Here is a tiny trained network, its code and every weight. The questions are about switching its units off for an input and a target symbol, where a switched-off unit gives its printed mean instead of its output.

import numpy as np


def w(rows, s, z=0):
    codes = np.array(rows[::2]) - 128.0
    scale = np.full(codes.shape[1], s)
    scale[-1] = z or s
    return codes * scale


def norm(h):
    return h / np.sqrt((h * h).mean(-1, keepdims=True) + 1e-5)


def f(y):
    return y / 2 * (1 + np.tanh(0.7978845608 * (y + 0.044715 * y**3)))


def softmax(a):
    e = np.exp(a - a.max(-1, keepdims=True))
    return e / e.sum(-1, keepdims=True)


def log_softmax(a):
    a = a - a.max(-1, keepdims=True)
    return a - np.log(np.exp(a).sum(-1, keepdims=True))


def net(x, mask):
    ids = ['αβγδεηθλμξπστφψ'.index(c) for c in x.split()]
    T = len(ids)
    res = E[ids] + P[:T]
    u = 0
    for l in range(2):
        q, k, v = (norm(res) @ M[l].T for M in (Q, K, V))
        z = softmax(np.where(np.tri(T) > 0, q @ k.T / 4**0.5, -1e9)) @ v
        res = res + np.where(mask[u], z, O[l][:, -1]) @ O[l][:, :-1]
        u += 1
        y = f(norm(res) @ A[l][:, :-1].T + A[l][:, -1])
        res = res + np.where(mask[u : u + 12], y, B[l][:, -1]) @ B[l][:, :-1]
        u += 12
    return log_softmax(norm(res)[-1] @ U[:, :-1].T + U[:, -1])


Q, K, V, O, A, B = {}, {}, {}, {}, {}, {}
E = w([
[248,245,176],'α',
[125,209,175],'β',
[162,214,88],'γ',
[51,172,181],'δ',
[121,231,46],'ε',
[171,122,140],'η',
[182,238,83],'θ',
[199,239,90],'λ',
[123,199,159],'μ',
[66,118,182],'ξ',
[167,124,136],'π',
[255,253,118],'σ',
[232,91,139],'τ',
[80,172,218],'φ',
[162,136,170],'ψ',
],0.0062)
P = w([
[73,103,122],'0',
[88,211,157],'1',
[163,107,170],'2',
[133,90,31],'3',
[71,201,156],'4',
[161,114,173],'5',
[139,104,51],'6',
[93,233,127],'7',
[161,114,175],'8',
[129,109,60],'9',
[84,252,126],'10',
[160,115,172],'11',
[149,103,72],'12',
],0.012)
Q[0] = w([
[207,145,154],'0.h0',
[110,251,95],'0.h0',
[91,210,87],'0.h0',
[202,138,133],'0.h0',
],0.011)
K[0] = w([
[147,184,151],'0.h0',
[171,116,92],'0.h0',
[191,133,8],'0.h0',
[138,165,147],'0.h0',
],0.014)
V[0] = w([
[115,123,6],'0.h0',
[186,35,101],'0.h0',
[200,3,215],'0.h0',
[44,130,53],'0.h0',
],0.0043)
O[0] = w([
[254,123,129,174],'0.h0',
[107,86,68,72],'0.h0',
[23,187,114,4],'0.h0',
[158,225,200,167],'0.h0',
],0.0038,0.0029)
A[0] = w([
[30,135,184,239],'0.n0',
[184,61,74,129],'0.n1',
[247,138,127,89],'0.n2',
[94,176,81,117],'0.n3',
[93,157,148,75],'0.n4',
[173,115,209,15],'0.n5',
[155,121,172,7],'0.n6',
[196,80,177,170],'0.n7',
[37,26,170,192],'0.n8',
[140,159,160,75],'0.n9',
[138,121,145,62],'0.n10',
[133,2,108,222],'0.n11',
],0.0096,0.002)
B[0] = w([
[193,111,63,228],'0.n0',
[131,59,99,183],'0.n1',
[42,120,122,254],'0.n2',
[83,106,165,148],'0.n3',
[125,159,97,148],'0.n4',
[129,98,161,182],'0.n5',
[109,154,122,136],'0.n6',
[112,88,150,189],'0.n7',
[254,88,105,156],'0.n8',
[101,137,125,168],'0.n9',
[121,137,105,121],'0.n10',
[163,25,126,142],'0.n11',
],0.0076,0.0044)
Q[1] = w([
[55,2,163],'1.h0',
[106,151,162],'1.h0',
[202,200,130],'1.h0',
[100,224,149],'1.h0',
],0.0086)
K[1] = w([
[161,176,253],'1.h0',
[108,149,127],'1.h0',
[84,128,44],'1.h0',
[85,117,114],'1.h0',
],0.014)
V[1] = w([
[150,57,163],'1.h0',
[126,210,99],'1.h0',
[193,112,114],'1.h0',
[93,167,2],'1.h0',
],0.0073)
O[1] = w([
[2,172,142,188],'1.h0',
[98,70,115,104],'1.h0',
[67,71,157,253],'1.h0',
[173,66,132,44],'1.h0',
],0.0077,0.00078)
A[1] = w([
[251,145,158,205],'1.n0',
[149,104,149,85],'1.n1',
[142,140,77,224],'1.n2',
[115,134,175,4],'1.n3',
[176,152,97,192],'1.n4',
[212,166,186,112],'1.n5',
[125,148,89,229],'1.n6',
[133,170,165,97],'1.n7',
[124,11,174,6],'1.n8',
[141,166,180,125],'1.n9',
[170,110,56,139],'1.n10',
[177,101,27,218],'1.n11',
],0.012,0.0022)
B[1] = w([
[108,33,133,253],'1.n0',
[106,151,155,131],'1.n1',
[97,115,99,164],'1.n2',
[146,152,94,134],'1.n3',
[101,85,114,165],'1.n4',
[152,48,139,237],'1.n5',
[79,100,108,165],'1.n6',
[165,132,74,178],'1.n7',
[79,243,128,186],'1.n8',
[186,100,74,197],'1.n9',
[132,152,63,173],'1.n10',
[108,170,3,216],'1.n11',
],0.0077,0.0051)
U = w([
[77,36,4,195],'α',
[36,157,75,162],'β',
[52,108,156,196],'γ',
[69,61,199,254],'δ',
[233,218,133,76],'ε',
[217,109,98,43],'η',
[221,140,188,89],'θ',
[197,103,116,33],'λ',
[127,183,188,59],'μ',
[173,82,179,63],'ξ',
[131,195,170,116],'π',
[121,167,187,72],'σ',
[138,170,222,125],'τ',
[222,248,130,110],'φ',
[178,94,162,62],'ψ',
],0.012,0.0056)

Each question gives the input, a string of symbols that net reads in full, and the target symbol t.
The units are the heads (4 rows each of Q, K, V and O) and the neurons (one row each of A and B). Each row of codes is followed by its name. A weight is (code - 128) times the scale printed after its matrix; where a second scale follows, it is the last column's (O, A, B and U).
mask holds one flag per unit, layer by layer, with each layer's heads first. A switched-off unit (its flag False) gives its mean, the last column of its rows in O or B, instead of its output. The means were averaged over made-up inputs and are rounded, as every weight is.
A unit's drop is (log p(t) with every unit on - log p(t) with that unit switched off) / (log p(t) with every unit on - log p(t) with every unit switched off).
The circuit of an input: a set's keep is (log p(t) with only the set's units on - log p(t) with every unit switched off) / (log p(t) with every unit on - log p(t) with every unit switched off). Starting from the 12 units with the biggest drops (on a tie, the unit counted first), units are removed one at a time, each time the one whose removal leaves the highest keep (on an exact tie, the one counted first), for as long as the keep stays at least 0.8.
circuit, biggest first: the units of the circuit, biggest drop first
most important unit: the unit with the biggest drop
k most important neurons: the k neurons with the biggest drops, biggest first
top k neurons in layer l: the k neurons of layer l with the biggest drops, biggest first
input φ φ ε α φ, target α: circuit, biggest first : 0.n0
input γ φ λ λ φ φ φ δ ψ α λ, target α: top 4 neurons in layer 1 : 1.n0, 1.n4, 1.n6, 1.n2
input φ γ μ α θ σ α δ α α θ, target α: circuit, biggest first : 1.h0, 0.n2, 1.n0
input τ σ δ ψ φ θ φ, target β: circuit, biggest first : 1.n8, 1.n0, 0.n0
input λ δ σ ξ β α φ π, target φ: 3 most important neurons : 0.n0, 0.n1, 0.n2
input φ α λ φ φ π φ γ, target φ: 2 most important neurons : 0.n2, 1.n11
input φ δ μ σ ψ η φ ψ β φ φ, target φ: 2 most important neurons : 0.n1, 0.n8
input φ φ γ φ φ, target φ: 2 most important neurons : 0.n8, 0.n11
input δ η δ α δ, target α: 3 most important neurons : 0.n0, 0.n2, 0.n4
input λ δ γ φ δ φ δ δ φ φ ψ, target φ: top 2 neurons in layer 0 : 0.n1, 0.n0
input δ β ε φ β, target φ: top 3 neurons in layer 0 : 0.n8, 0.n0, 0.n2
input λ η δ ψ α λ θ φ δ α μ, target α: 2 most important neurons : 0.n2, 0.n5
input φ φ β φ ψ, target φ: top 2 neurons in layer 0 : 0.n8, 0.n11
input δ δ η φ μ, target φ: most important unit : 0.n8
input δ μ φ δ φ ξ γ γ δ φ β, target φ: top 2 neurons in layer 0 : 0.n1, 0.n8
input ψ λ φ φ α φ φ τ, target φ: 2 most important neurons : 0.n0, 0.n11
input θ β φ ξ δ β ψ ε η δ, target β: top 2 neurons in layer 0 : 0.n5, 0.n7
input φ δ φ ψ φ α δ π ψ α δ, target α: top 3 neurons in layer 0 : 0.n0, 0.n2, 0.n11
input β δ τ μ ε λ φ η, target φ: 2 most important neurons : 0.n1, 0.n11
input φ η δ α φ, target α: circuit, biggest first : 0.n0
input τ φ ε, target β: top 2 neurons in layer 0 : 0.n2, 0.n0
